Each row, then the grade of its hidden value
[-117   33   30   52 -380 -180  -19 -107   80  103  205  -65  300   43
  -81  206  201   86  -35    6  246  469   83  -44 -154 -149  -83  -61
   -3 -200 -153  -16  -95 -262    9] : H
[ -32   62  345  142 -148  392  -34   33  231   24    7  157 -261 -268
   29 -263  230   96 -276 -546 -122  347 -245 -128  213   43  -63  164
  -65  368   43 -174    0 -119  137] : C
[-723 -614  406 -355 -220  -85 -418  400 -365  410 -235 -367  415  382
  112  729  517 -302 -314   94  -42 -351   69  -86   70  226   81  383
  298  -22 -123 -165 -355  390  373] : N
[-499 -279  479 -188 -252 -201 -628  441  -87  299 -283 -467  550  263
  166  322  265 -222  -64   -8 -103  -69    9   81  214  122   11  181
  284  -17  -70 -109 -414   56  324] : Y
[  49   -4 -298  293  420  -20   61 -121  138 -104  -40  -70  129   52
   57  -42 -291   87  301   24   37 -233   53  190 -442 -256 -243  151
   47 -173  247 -151  410  -52  -72] : H
[ 292  181 -319  174   36   64  535 -460   88 -216  551  197 -227 -176
 -239    4   70  232  169  324  333  467  158 -101 -526 -182 -208  -37
 -239 -179 -112  -71   58 -393 -324] : T
[-212 -115  -75  -84 -303   71  146 -304   77   93   33  245   -1  -29
    1  223  364   43 -345 -271  185  228   20 -156 -157   28  -19   90
  -55  -61  -64  -33  231  -66   86] : T
[-664 -496  338 -255 -370 -197 -381  279 -265  435 -113 -350  492  368
   97  704  452 -233 -255   38   82 -103   88  -61  -12   79   41  268
  241 -106 -158  -78 -352  214  295] : T
[ -95   29  262  -88 -223  218 -116  -78  206   12  -83  132 -116 -190
   84 -164  294  -14 -242 -350  -51  284 -118  -82  168  161  -22  106
  -36  216  -26  -77  -53 -204  128] : C
[ -51  142  -92  192 -373  -29   66 -267  294   55   43  206  170  -92
  -18  -35  131  198 -206 -484  186  485  -57  -56  -86 -202  -88  -86
  -54 -109    8  -16  369 -229   75] : H
[ -38   87 -175  116 -317    5  204 -395  222   27  144  260   40  -95
  -38   50  178  164 -194 -323  255  446    6  -90 -232 -166  -95  -43
 -110 -131  -35    2  318 -245  -11] : H
[ 126  238  280  322 -173  297   26   77  278  -59  119  120 -140 -293
 -100 -341  142  263 -168 -483  -79  553 -232 -127  219  -93 -106   10
  -71  253   25 -213   65 -191   95] : C
[-143   38   13 -215 -295   51 -107 -362  292    5 -216  253   -9 -136
  188 -114  280  -59 -258 -392   72  241  -30  -23   21  168  -16   25
  -57   39    0   59  177 -303  104] : Y
[ 342  226  -87  267  151  216  408   26   20 -371  330  103 -113 -230
 -383 -146  110  339   70  285   42  312   41 -164  -91  -37 -134  -41
  -47  -82  -59 -334  187  -85  -79] : N
[ 469  256 -213  225  401  210  455   -4   -8 -523  311   68 -147 -237
 -390 -212   -7  306  265  557   15  120  127  -86 -204   15 -178  -27
  -43 -150  -20 -354  208 -116 -174] : N
[ 303  323 -154  233 -103  -53  271 -309  220 -192  436   68  -13 -185
 -190 -162   -1  247  234  183  260  636  100  -18 -317 -212 -207 -159
 -177 -165 -103  -41  -31 -512 -244] : X
[-447 -239  362 -142 -340 -158 -423  160  -21  335  -91 -292  345  194
  164  327  300 -172 -117 -113   41  139    1   16   41   32  -26  166
  130   10  -98  -22 -389  -80  196] : Y
[ 355  349 -196  260  -56  -41  329 -352  224 -222  503   82  -68 -208
 -210 -175  -33  265  282  239  286  654  110  -17 -382 -241 -233 -160
 -210 -170 -103  -46  -40 -550 -300] : X
[ 383  276 -270  309  228   57  387 -130  102 -366  346   59   -2 -170
 -303 -161  -94  308  282  360  140  279  121  -13 -316 -175 -210  -90
  -68 -221   -2 -224  240 -243 -197] : T
[-150   55 -117   21 -366  -91  -22 -301  259   68 -101  187  240  -22
   56   44  173   80 -219 -410  180  319   -1  -18 -101  -92  -47  -59
   -1 -165    7   25  365 -204  111] : H
[ 335  283  275  159   69  263  100  140  117 -295  321  -58 -195 -312
 -230 -356   98  179  185  252  -64  463  -32  -70  101   65 -141   -4
  -74  167 -106 -246 -325 -338 -104] : C
[-736 -627  527 -297 -132 -116 -558  691 -430  381 -329 -545  581  442
   71  724  460 -293 -241  184 -164 -476   56  -48  212  237   89  396
  425  -35  -94 -275 -390  520  465] : N
[ 339  386  215  216  -38  198   36  144  238 -327  142   14  -24 -326
 -222 -456   80  264   84   20  -92  519  -76  -58  239   39 -110 -121
  -20   88  -52 -252  -36 -313   11] : C
[ 218   98  122  117  574  341  -91  210  141 -348 -185  -88 -163 -214
   22 -452 -161   11  266  120 -307 -299  -70  136   51  152 -162  226
   88  200  218 -308  102  -41   29] : C
[  -1  -89 -285  200  453  -35   59  -98   34  -87  -15 -123  130  103
   48   72 -234   23  314  192   50 -319  106  179 -485 -194 -225  197
   64 -195  203 -151  300  -11  -81] : H
[  92 -195 -234  167  843  265  219   80 -142 -261  -34  -92 -194   22
  -40   25 -174   29  295  391 -151 -660   71   75 -421    7 -220  391
   84  -20  268 -369  318  259  -59] : N
[-356 -249   99   77  -83 -167 -223  146  -65  253  -28 -283  404  249
   69  382   83  -63   23  -20   82  -53   51   68 -203 -166 -104  186
  156 -147   14 -102  -62   63  130] : H
[ -58  -64 -249  236  188  -15  114 -263  128   55   88   15   32   53
   85   87 -133   60  148 -112  153  -30   35   98 -488 -277 -220  167
  -47 -117  158  -60  278 -120  -92] : H
[ 403  359 -309  252   67  -76  342 -267  188 -355  381   65   83 -173
 -270 -184 -100  283  336  379  240  457  172   31 -356 -197 -217 -196
 -109 -299  -63 -109  161 -440 -253] : H
[-116 -140   83  183  -49  368  277  -33   -8   60  137  228 -275 -122
 -117  122  331  180 -377 -378    5  155 -149 -273  -52  -31  -63  250
  -61  179   30 -266  248  180  123] : N

Part 2:
[ 112   64  102  -32  230 -212  280  334  176 -167  -36  159 -169  168
   42 -162  -52  190   56  -23  170   49   37   74 -198   90 -131 -309
  330  -81 -185 -211  -11 -357 -159] : Z978
[ -58   42   24   79 -241  102   94 -139  -69   83  -15  145  143   23
  -52 -113  -57   32   49  -74  -10  126  168   24  -30   42  -29   15
  -42   57  154  169   14  -19  -75] : Z978
[-519  126 -163   63 -810   64  -40  -84   69  838  -71  280  206  257
  365   71  -49 -276  -59 -281 -211    9  305  211 -289  211  534  -78
 -328  152  560  149   87  248  387] : z695
[ -13  114   65  171   41 -120  208  114   -8 -172 -117  135 -157 -220
  153   88  -20  152    2  181   38 -100  167  -37    6 -106 -115 -153
    7  -51   69 -119  -32 -176 -173] : z90
[  73   55  161   54  219 -104  184  227   85 -280  -21  121 -180  -44
   30  -37   -1  220  -35  142  117  -44   69    2   -1  -26 -175 -143
  141  -65  -70 -174  -26 -259 -254] : z364
[ 189    6  320 -212  259   33  259   42  268 -328   -8   51   -9 -230
  -81 -216 -102  691 -141  517  478  365 -159 -613   -4  -21 -311   19
  -49  -23  150  -43 -121 -103 -397] : z695
[  64   21  162  270   -6  -48   14  -76 -207 -340  -17   38  -21 -139
 -212  -65   90   33  -47    8  -32 -112  263  149  263 -182 -352   -7
   34  -84   -4   33   -4 -193 -320] : z843
[ -75  -25  205 -373  118 -337  -73  114  290   52  464  -13  -61  194
  146  -13 -139  323 -112 -251   36 -233    8  338  131  189 -172  -47
  237 -105 -182   11  -26 -236  219] : Z978
[-239   87  -11  117 -377  122   31  -94  -27  269  -42  189   88  -33
  166   66  -28  -33  -36   -3  -96    6  213   35  -57   39  173   35
 -226   94  341  112   22  100   32] : z657
[-220   58   20  143 -364  -51  -37   27  -27  324  -24  171   32  150
  102  -14   48 -174  -49 -249 -158 -105  330  365 -124   17  124 -120
  -45   23  184   42   56  -50   83] : z657
[  84   -4  117  287  -33  333   45 -139 -268 -402  -24  132  123   28
 -388 -184   74  -43   15   42  -24  136  125  -28  261  -17 -226  186
  -23   54   56  125   33  -59 -474] : z364
[ 101  -12  179   -8 -100 -334   78 -194  -37  -14   29  -52   84 -213
 -113 -158  -51  238   -5 -143   98  -23  334  179   13 -230 -427 -173
  115 -136  -54  177  -54 -270  -15] : z695
[-124   89  -25   83 -366  180  150 -268  -77  205  -89  160  181 -221
  105    9 -117  117   61  109   -1  174  176 -186  -71  -17   65   87
 -252  120  356  249  -20  124  -18] : Z523
[   1    4  218 -154  112 -137   47  145  198  -62  166   68  -76   76
   43  -91  -42  292 -110    7  125  -23   38   79    1   66 -145  -66
  115  -51  -25  -57  -30 -189  -76] : Z523
[ 164    1  216 -143  216  -23  160 -141   57 -334  166   -8   17 -300
  -61  -62 -152  516    3  229  207   86  -22 -229  181  -60 -376  105
   46  -36  -43  134  -93 -157 -210] : Z523
[ -51   28   61   70 -160  208   63 -114  -65  -34   42  148  124   36
  -88  -97  -41   64   11    5   -6  126   88  -36   65   80  -26  116
  -73   82  156  145   15   13 -164] : Z523
[ -58   69  106  120  -68    7   60  -68  -63 -177   36   82  -10 -148
   16   36  -14  162  -63  138   12  -58  109  -68  219  -35 -154   58
  -99  -23  158   37  -23  -39 -186] : Z354
[  35   64   38  -36   64 -162  205  117   76  -48   55  127  -64   58
   90  -66 -108  148   99 -105   45  -21   97  139  -98   73 -107 -179
  227  -41 -126  -22  -11 -251  -17] : Z978
[ -28   61   43  -35    8 -208  141  143   89   52   74  126  -86   97
  141  -27  -81   85   62 -173  -11 -102  153  262 -113   66  -55 -199
  212  -49 -107  -39    3 -247   59] : Z523
[ -28   55  126 -134  -46 -133  198   25  202   50   -8   97   16  -90
  124  -80 -120  360  -63  149  223  133   45 -213 -105   33  -92 -120
  -31  -26  153   -5  -56  -99  -35] : z695
[  98   51   63  -86  165 -128  246   91   91 -186   88  107  -44   34
   27  -96 -147  252  113  -30  118   40    4    9  -25  105 -184 -125
  247  -45 -165  -10  -31 -260  -85] : Z978
[ -72  121  -74  233   19 -290  140  205 -105 -100    5  154 -205   61
  185  139  -19 -174  138 -273 -217 -380  286  500   29    2  -67 -280
  277 -102 -217 -137   42 -338   44] : z90
[  52   33  223   25  328 -200   51  322  104 -427  158   71 -246  119
  -21  -25   46  192 -120   41   68 -215   12  168  226   50 -263 -113
  242 -138 -185 -253  -11 -319 -265] : z843
[-161   67    0   24 -330   53   72 -116   10  263    3  159  125   15
  109  -30  -77   38   16  -76  -36   74  180   44  -93   67   91   -9
 -115   71  244  156   11   36   60] : Z978
[-383  133  -78  318 -614  122  -44  -63 -130  397 -156  244   94   95
  175   81   89 -289  -92  -95 -219  -63  323  155  -36   43  304  -20
 -324   89  500   63   75  180   35] : Z354
[ 447 -136  420   98  281   18   17 -318 -249 -716  109 -148  139 -282
 -694 -401   69  386  -36   76  225  175  194  -25  385 -337 -856  145
  188 -135 -236  256  -73 -329 -610] : Z523
[ -86   47   85   58 -150   25   49  -71  -16   33   30  112   33  -86
   53    8  -36  108  -32   19  -17  -20  170   44   36  -17  -51   21
  -80   22  153   86   -8  -41  -65] : z657
[  37   51  217  -14  117    7  153   20  103 -235   -9   72  -78 -292
   62   11  -46  419 -113  374  203   66   26 -300   83  -92 -196   27
 -112  -18  165  -42  -77  -82 -266] : z364
[-321  107  -73  -38 -526  -44   62 -126   96  557  -16  185  146    8
  321   66 -124   17  -15 -116  -69   24  223   53 -201  103  260  -71
 -222   84  390  161   13  120  290] : z695
[-340   81  -16  298 -440   35 -132  106  -98  281  -44  227   -6  282
   94   53  145 -385 -119 -271 -278 -221  350  449    7   71  236  -79
 -120   36  264  -53  108   14   22] : z90
[-262  106  -30  282 -406   87  -17  -21 -134  169  -85  204   48  103
   78   40   73 -212  -61  -86 -175  -80  256  163   57   48  150  -15
 -180   46  322   31   64   69  -57] : Z354
[ 200  -38  244  -49  155 -139   83  -76  -10 -290  126  -21   27  -90
 -232 -216  -38  310   -8  -32  150   50  134   76  119 -107 -453  -40
  199  -99 -158  106  -48 -282 -228] : Z978
[ -24  107  -33  116  -69  -82  225  -22  -58   -7  -64  141  -44 -182
  166   72 -109   85  135    1  -36  -60  199   65  -73  -49  -56 -123
   50   -1   19   51  -16 -154  -14] : z657
[ 248  -82  340  263  347   41  -77  162 -187 -759  117   21  -92  234
 -594 -312  225   -7 -133  -81   38  -74  126  284  420  -73 -544   28
  306 -139 -297 -132   40 -377 -650] : z90
[-257   91   -1  240 -378  269  -33  -68 -120   77  -35  217  106  125
    5   10   58 -136  -99   37 -121   33  126  -29  152  128  169  141
 -269   99  397   67   59  172 -162] : Z354

[-183 -185 -103  167    8  279  -96   63   -3    8   54   21 -216  126
  -34 -108  268  104 -265  -56 -543  -97   61 -113  -66  217 -263 -264
   71   56    8   66   70  273 -100] : A
[ -67   57   97   40 -114 -237 -140  -46  107   99   54  -42  140   23
   28  -23 -360  -42  324   40  338   11   46  -21 -188 -262   89  -48
   82    6 -128  -67  -50   49  -10] : W
[-132   -2 -293  141  -33   53   49 -107  104  -15 -194   21   26  113
 -202 -165  175   92 -119 -219  164  103   -5 -158    9  -66  -45  126
  173  -48 -138  178    7  205  273] : Z
[ -37   76   35  -82  -25  480   44   44   91 -238 -152  -21  -55    9
  -95  -49  291  -21 -206  -36 -462   13   84  -78  223  309    6  -35
   41  169   66   59   11   43 -110] : M
[ -59  -11  -13   -2  -83 -359 -133 -120  160  -20  -45  -22  184   37
  -87 -149 -243  -33  301   -7  636  110   43  -47 -198 -305   56  148
   14 -125 -149  -16   29   71   31] : G
[   5   49   69 -258 -143 -117  129   98  -87 -166  -90  -69  -59  -78
  -10  -38   32 -123   60   94  359  135  -65   67   67  -67  264  287
  -86  -30 -186 -136  118 -117  -52] : M
[   6  -85  305  -96  -54  128 -157   -4  111 -196   -3   27   82  -77
   51    8  -89  -54  210  145 -237  -71  129  -53  -60  132   52 -154
  -93   11   30 -150  -24   58 -345] : M
[-159   26 -123  158  -71 -270 -153  -21  112  192   84  -55   56  182
  -36 -132 -250   34  151 -101  359   53   16  -56 -230 -328  -96  -43
  200   -5 -127    4   40  176  138] : W
[-115  208  158 -152   -6  308  103  139  115 -197 -211   -3   86  -41
 -132   58  -50   13  104  -11 -191   73   -5  -84  241    4  310  103
   66   79   52 -131 -109   19  -65] : V
[   3   60  231 -155  -41  459    5   57   89 -277 -119   -8   -3  -88
  -25   29  155  -63  -40   89 -503  -38  111  -51  197  323  107  -90
  -53  158   82  -44  -43  -17 -270] : M
[ -30   40  106 -205 -128 -269  -13   83  -12  -86   14  -91   -2  -26
    7  -73 -149 -125  183  121  482  116  -21   81  -67 -191  177  202
  -78  -32 -152 -155  125  -88 -106] : M
[ -25   52   43  -53 -121 -293  -17 -123  114  -35 -130   -6  207  -74
  -80  -57 -262  -52  343   25  621  100   10  -48 -108 -279  237  204
   -4 -117 -210  -27  -63   -5   77] : Z
[ -39  -54   16 -167 -101 -338   -6   47   -8 -123  -57  -23   28   24
  -38 -116  -96  -58  196   28  567  161  -60   14 -113 -249  150  273
  -39 -169 -176 -186  157   29  -37] : M
[ -42  -39  214   36 -153   83  -22  -20  -63   84   49   -1  -42 -186
  108  121 -154  -49  162  198 -200 -169   60  -14  -89   88  164 -230
  -70   77 -178  -12 -166  -15 -147] : V
[-204 -109 -280  258 -114 -159  -23   -5  -98  304  113  -46 -208  114
  -11 -114   32   71 -146  -78  123  -42  -34  -48 -221 -138 -162 -119
  145   12 -266  152   45  189  223] : V
[-123   86  197  -37  -75  406   95  186  -93   -8   -1  -26 -160 -104
   49  151   26   -6  -55  128 -599 -124    2  -16  155  211  199 -201
    8  197  -23  -70 -130    0 -170] : W
[-130  171   74  -79  -51  490  200  195  -64  -92 -136  -27 -145  -60
  -54  108  161   14 -162   13 -537  -20  -41  -45  292  208  242  -33
   75  198   -7  -28 -102    1  -38] : W
[-136  -86  -74  133   48  308 -155  -14  186 -111  -51   33  -11  170
 -114 -153  197   97 -146 -138 -429  -18  118 -165  -16  165 -253 -187
  134   56  107   67   48  284  -84] : A
[ -49   60  -57  -28  -72 -228    9 -104  158  -91 -222   38  243   25
 -150  -88 -189   18  300 -120  577  171  -29 -120  -56 -313  213  266
  115 -165 -162  -61  -32  110  172] : V
[ -89 -201  137   38  -30  -20 -186   -2   64  -68   51   53    1   13
   24  -61  -67   31  153   73 -142  -71   81  -83 -190   22  -73 -175
  -48  -85  -27 -117   25  194 -246] : A
[-179   69 -298  206 -105 -102  -18  -13   11  259   62 -104 -115  167
  -68 -148    0   28 -150 -137  228   40   -8  -31 -117 -178 -142  -32
  221  112 -201  196   49  120  288] : V
[-186  -50   75  -38   53  199  -22  126   91 -178 -114   56  -10   48
 -124  -47   54   97   36  -25 -267   25    6 -129   59   25   74   -2
   15  -59   69 -137   -5  202 -157] : G
[-167  -79 -138  273  -58   55 -182  -83   86  201  138  -53  -97  110
  -18 -137   27   45 -127  -29 -166 -115  130  -76 -193   42 -290 -296
  101  129  -87  230  -11  182   34] : G
[ -37  194  179 -107  -48  416   96   56  100 -192 -204   10   93  -79
  -69   99    0  -19   77    2 -353    9   32  -88  245  144  279   -5
   78  145   40  -58 -155   -1  -79] : W
[ -99  -34  -70  -22  -15  -58   60  -58  114 -171 -274   96  154   11
 -188  -80   -5   86  174 -133  287  138  -48 -171   12 -169  196  243
   71 -210 -115  -73  -34  189  114] : Z
[ -87  139   19 -176  -11  -94   29   26  187 -235 -229  -15  192   37
 -204 -117 -104  -11  213  -68  461  216  -19  -69   90 -234  242  340
   34  -94  -21 -108   30   33   20] : G
[-109  -66  -97   37 -114 -371   14  -39  -19   81  -65   18   48   12
  -56  -73 -183   29  228  -35  570   91  -78  -58 -190 -337  152  173
   56 -191 -278  -69   14  120  157] : V
[-108   52  195  -25  -87  389   95  160 -110   -5   -2   -9 -161 -119
   66  158   34   -7  -42  132 -595 -135   -1  -23  131  222  199 -211
   -1  173  -46  -67 -134    6 -168] : W
[-171   48  -31  159 -105  317   29  142 -136  222  160  -90 -295   34
   89   54   99    4 -256   55 -572 -160   17   10   21  193  -72 -332
  117  286  -89  118  -48   57  -18] : W
[ -92  -21  156  -40   44  175 -178   14  244 -225  -87   41  147   75
  -99  -88  -53   39  155  -23 -202   23  117 -132   -6   32  -24  -74
   35  -11  141 -118    0  183 -233] : A
[-219   11   -5  157   22  119 -153   76  148   86   50   -7    4  154
  -65  -69 -114  102   34  -79 -251  -38   68 -120  -86  -85 -117 -211
  172   70   47  -29  -34  245  -33] : V
[-137  -24   75  109 -112  378   70   90 -151  133   68  -30 -261 -124
   75  112  124    9 -187  134 -632 -212   40  -24   44  284   45 -324
  -12  208 -133   98 -138   30  -92] : V
[ -94  -81  186 -138   18  195  -39  141   57 -260  -93   56  -11    9
  -47  -21   64   33   74   39 -299   20   20  -88   53   91   94   -4
  -41  -62   71 -233   48  147 -277] : M

[ 124  451  -66   52   64 -153 -208  246 -483   33   77   94 -108  262
 -177  249   15  320   63 -324  526  -27  102  293  429 -141  458 -160
 -328  459    2  215   95  134    4] : z640
[-300 -191   21  145   14 -335  165 -454 -239 -570 -156  -48  -62  193
  301 -285 -119 -191  196   -5  -29   -3 -118  483 -163 -156 -173 -118
  454 -122   15   71  111 -528 -120] : z157
[-198 -192  226  101    2  -54  474 -170 -127 -513   50    8  -57   90
  247 -330 -215 -197  188   31  201  -68   25  385 -234 -165 -198  129
  241 -186  123  101  270 -135 -181] : Z463
[  -9  376   13   -7   47  -54 -109  410 -380  -24  -74   28   57  193
  -53  207  115  337   10 -413  438  -87  122  345  429 -192  457 -150
 -252  433  132    0  115  169   46] : z258
[ 141 -151   83    9 -205 -130 -390 -203    9  475 -254  127  106 -242
   49  173 -284   64 -223 -144 -168   12   23  -60   24 -222 -168 -241
  267   80 -216 -146   66  -10   63] : Z463
[ 119   75  321  -48  -83 -126 -347 -325   83  525 -164  124 -451 -538
  -73  272 -163  -48 -484  129  -18 -161  487   57 -268 -263  205 -246
 -103  242  -33   17   72 -177 -209] : z258
[-237  183  267   83  198   87  561  -31 -102 -520    4    3  -79   43
   80 -104  105  -19  -22   -5  290  -30  116  475 -214  -73  195  213
  -98   59  270   29  168    3 -170] : z534
[ 190 -148  -37  -20 -224   -9 -167 -225  105  168  -89   70  238  -79
   43  112 -294  111  -35 -147  -57  194 -230 -205  -93  -37 -303  108
  106  -74 -294 -100   40  251   -9] : Z463
[-289   54  199  -41  103 -113  395 -301  -48 -667  -39 -110 -264   -5
  196 -195   77 -148   15   86  253  -80  121  452 -399  -67  144  177
  -32  -78  229   42  143 -265 -342] : Z421
[-316  156  167   39  229 -150  447 -446 -115 -716  -60  -62 -251   49
  129 -165  146 -139  -29  135  202    9   35  528 -405    8  184  175
   31  -64  202   71   96 -346 -294] : z534
[  78  -12  -90  -95 -189   -9 -251 -254  207   61 -225  -45  190 -123
   57  225  -52  196 -141 -173 -136  214 -201 -164 -161    8  -90  110
  -69   60 -222 -206  -99  169  -68] : z163
[-223  231  241   88  193  135  509  141 -136 -430  -43   14   53   83
   62  -38  153   87  -27 -124  288  -28   94  471  -53  -97  248  165
 -120  151  282  -37  159  103  -69] : z534
[ 145   87 -105 -149 -140  -54 -237 -325  148    9 -121  -36   83 -101
  -24  234  -56  185 -141 -121   42  219 -198 -184 -202   82   -7  189
 -168   15 -237 -120  -73  197 -155] : Z421
[ 146  263  -29   42  -75  -80 -200  366 -400   77  112   78  -52  239
  -80  167 -121  289  151 -354  490  -68  124  205  433 -225  281 -152
 -290  404  -13  195  156  228    3] : z163
[ 183 -158  102  -17 -213  -22 -211 -184   86  355 -123  112  118 -227
   33  127 -326   53 -160 -103  -61   65  -18 -146  -87 -151 -233  -29
  144  -14 -221  -99   97  169  -15] : Z463
[-167 -216  197  141    0 -102  453 -197 -196 -487   69   40  -21  147
  237 -347 -275 -211  234   18  205  -48  -31  388 -175 -169 -263   95
  328 -209   74  134  283 -156 -137] : z157
[-180  -95  284   34   13   28  497  -17  -92 -472   70   -4  -76   37
  207 -269 -149 -136  121   -5  310 -112  120  371 -220 -170  -68  182
   73 -117  200   62  287   -6 -207] : Z682
[-281  217  185   44   84  204  322  441  -78 -301 -224  -68  239   85
  142   80  265  252  -46 -344  156  -64  108  444  152 -198  320   34
 -170  350  323 -228   79  179   58] : z258
[ 201 -381 -198  529 -426  309   96 -164  268  -92  271   77  277  333
  114   64 -531  137  523  -52 -426  517 -397 -289 -128 -118 -803  267
 -193  256 -523  378 -179  421   84] : z157
[  61  144 -241    8  -90   64  -72 -392  246 -249 -113  -83  227   76
  -20  280   71  274  -20 -118 -144  448 -423 -179 -259  200  -75  348
 -276  102 -297  -89 -248  254  -92] : z640
[-266   86  221  -57  114  -54  417 -160  -68 -593  -45  -87 -178   -1
  170 -169   89  -91   -6   13  303  -96  124  436 -307  -75  180  185
  -43  -55  259  -11  177 -147 -288] : Z421
[-230  -28  261    5   30   49  448   59  -76 -460  -33  -37  -13   24
  211 -200  -27  -58   63  -81  267 -120  122  406 -159 -174   37  141
   41  -35  250  -41  239   -4 -166] : Z682
[ 131   33 -222  300 -239  263   61 -296  335 -299  226  -52  -15  209
  -17  262 -137  234  276   31 -215  507 -264 -219 -332   70 -267  412
 -633  373 -371  331 -305  355 -159] : z640
[ 140  -34 -141  -98 -203  -55 -248 -276  127   33 -154  -24  231  -33
   38  176 -137  188  -54 -194  -45  242 -295 -203 -108   42 -168  144
   -9  -27 -288 -154  -54  213  -59] : Z682
[ 135  -40  -22 -103 -190  -91 -312 -272  104  203 -190   24   87 -182
   30  190 -161  126 -179 -132  -53  115  -94 -139 -115  -61  -90    4
   30   24 -221 -148   -3  102  -76] : Z682
[-369 -105  -86   75   19 -376   51 -480 -200 -667 -264 -145  -46  222
  317 -204   56 -100  166  -71  -80   39 -172  489 -152 -104  -39 -128
  353  -44   22  -14    7 -583 -141] : Z463
[-242  149  262    2  179  -18  508 -186  -91 -585   19  -33 -216   -4
  107 -150   81 -102  -27   70  337  -69  144  465 -334  -52  201  220
  -85  -42  266   56  181 -121 -280] : z640
[ 107  176   63  -68   -2  -94 -225 -380   73  212 -194   67  -66 -263
 -101  283  -16  114 -350  -21  -12  118   13  -22 -208   -2  138    9
  -74  109 -138 -105  -39   24 -113] : z534
[ 149 -157  206    4 -208  -97 -336 -220   61  524 -182  144  -96 -366
   32  158 -328  -15 -279  -26 -125  -71  215  -44  -98 -277 -133 -236
  165  101 -163  -62  112  -39  -40] : Z463
[ 170 -213  173   51 -203 -109 -311 -206   -6  545 -200  183   69 -296
   42  123 -387  -10 -229  -84 -150  -27   89  -54   -6 -268 -241 -252
  331   34 -210  -97  132   -2   60] : z157
[ 147 -309 -215  413 -412  312   56 -149  342 -139  163    8  305  268
  129  121 -389  194  427  -91 -430  510 -396 -298 -161  -79 -673  296
 -255  263 -469  238 -221  422   51] : Z463
[  93  123  140 -124  -67 -126 -357 -313   91  358 -249   54 -176 -389
  -57  303  -42   83 -425  -23  -24  -21  199    0 -192 -119  197 -127
  -78  169  -81 -138   -5  -62 -139] : z258
[ 110  200   87  -64   23 -172 -319 -420    4  300 -226  100 -150 -305
 -122  303  -21   94 -412   -1   -7   59   90   27 -172  -42  197 -110
  -17  141 -134  -87  -22  -92 -113] : z534
[-241 -163  177   84    4 -135  374 -272 -124 -557   -8  -33 -125   85
  265 -296 -148 -195  163   45  145  -62   27  416 -268 -158 -136   75
  222 -144  114   92  208 -266 -213] : Z463
[-265  173  264   36  153  143  525  122  -48 -486  -66  -43   18   28
  122  -66  164   47  -35  -94  256  -51  119  453 -150 -107  231  201
 -134  115  312  -78  145   69 -128] : z640
